[[-0.943,0.286,-1.060,-3.435,5.300,-0.613,-0.312,1.906,-7.155],
[2.182,0.286,0.403,2.153,3.574,1.117,-1.383,0.093,1.697],
[-0.005,0.286,0.769,-1.572,3.574,-2.343,-0.848,-0.814,3.910],
[1.870,0.286,2.232,-0.330,0.124,-0.267,0.759,-6.255,0.590],
[2.182,0.286,-1.060,3.395,0.124,0.771,1.027,-2.628,1.697],
[0.620,0.286,0.403,-0.330,6.163,0.425,-1.383,-5.348,-6.049],
[0.932,0.286,-1.792,1.532,-3.327,1.808,-1.383,0.093,-0.516]]
->
[[-0.943,0.286,-1.060,-3.435,5.300,-0.613,-0.312,1.906,-7.155],
[-0.005,0.286,0.769,-1.572,3.574,-2.343,-0.848,-0.814,3.910],
[2.182,0.286,-1.060,3.395,0.124,0.771,1.027,-2.628,1.697],
[0.932,0.286,-1.792,1.532,-3.327,1.808,-1.383,0.093,-0.516]]

[[-1.912,-2.589,7.241,2.379],
[2.355,-5.199,-2.748,-4.449]]
->
[[-1.912,-2.589,7.241,2.379]]

[[-0.294,-3.446,4.983,1.856,-1.085,1.971,-0.029,-1.948,-1.798,1.034],
[3.360,5.327,-5.817,-1.441,2.869,-3.356,0.944,2.296,0.685,-1.845]]
->
[[-0.294,-3.446,4.983,1.856,-1.085,1.971,-0.029,-1.948,-1.798,1.034]]

[[-2.519,2.708,2.805,0.012,-0.812,-2.211,1.484],
[-1.248,0.317,-1.272,-4.081,1.753,4.092,2.136],
[-1.420,-0.743,-5.249,-0.368,0.039,-0.866,0.964],
[2.256,1.341,-0.613,0.895,-0.285,-0.205,-1.880],
[-1.500,2.576,2.434,3.446,-3.830,-3.620,-1.855],
[-4.352,-6.447,-1.179,1.079,-0.924,0.921,-2.284],
[0.145,-3.507,-1.024,1.878,-1.675,-0.201,-1.018],
[-0.451,1.538,-1.130,0.906,1.354,-0.724,-1.670],
[0.103,-0.215,-3.127,-5.151,3.796,5.288,1.427],
[0.303,0.724,-1.204,1.758,-1.701,-0.527,-1.650]]
->
[[-2.519,2.708,2.805,0.012,-0.812,-2.211,1.484],
[-1.420,-0.743,-5.249,-0.368,0.039,-0.866,0.964],
[-1.500,2.576,2.434,3.446,-3.830,-3.620,-1.855],
[0.145,-3.507,-1.024,1.878,-1.675,-0.201,-1.018],
[0.103,-0.215,-3.127,-5.151,3.796,5.288,1.427]]

[[-0.145,-0.151,-2.359],
[-0.254,0.029,-3.571],
[-0.611,-0.079,-5.942],
[-0.336,0.036,-2.659],
[-0.529,-0.228,-6.480]]
->
[[-0.145,-0.151,-2.359],
[-0.611,-0.079,-5.942],
[-0.529,-0.228,-6.480]]

[[3.349,-4.864,2.700,1.585,-1.747,-3.915,-3.656,5.567,1.073,-0.337,6.193,-1.829,-1.084,-1.216,-3.171],
[2.308,-4.862,2.369,-1.403,-2.881,-4.855,1.559,-3.241,4.770,-1.917,5.295,-4.668,0.198,2.512,-0.577]]
->
[[3.349,-4.864,2.700,1.585,-1.747,-3.915,-3.656,5.567,1.073,-0.337,6.193,-1.829,-1.084,-1.216,-3.171]]

[[-5.376,-5.043,1.968,2.595],
[-5.085,-0.059,2.859,1.588],
[-2.779,0.450,0.549,4.130],
[-4.756,0.271,-2.790,-0.599],
[-5.657,-3.140,4.559,2.316],
[0.564,1.330,1.922,3.184]]
->
[[-5.376,-5.043,1.968,2.595],
[-2.779,0.450,0.549,4.130],
[-5.657,-3.140,4.559,2.316]]

[[-0.440,-2.786,-0.663,-3.766,-1.949,-0.385,0.403,-0.284,-2.042,0.085,0.530],
[2.696,-1.709,7.080,2.054,-5.824,4.395,-0.622,0.087,2.791,3.380,-0.104],
[2.178,-0.042,-0.549,-3.113,-0.067,0.816,0.511,1.675,-1.849,1.211,1.841]]
->
[[-0.440,-2.786,-0.663,-3.766,-1.949,-0.385,0.403,-0.284,-2.042,0.085,0.530],
[2.178,-0.042,-0.549,-3.113,-0.067,0.816,0.511,1.675,-1.849,1.211,1.841]]

[[0.309,1.061,1.260],
[0.484,5.938,-0.524]]
->
[[0.309,1.061,1.260]]
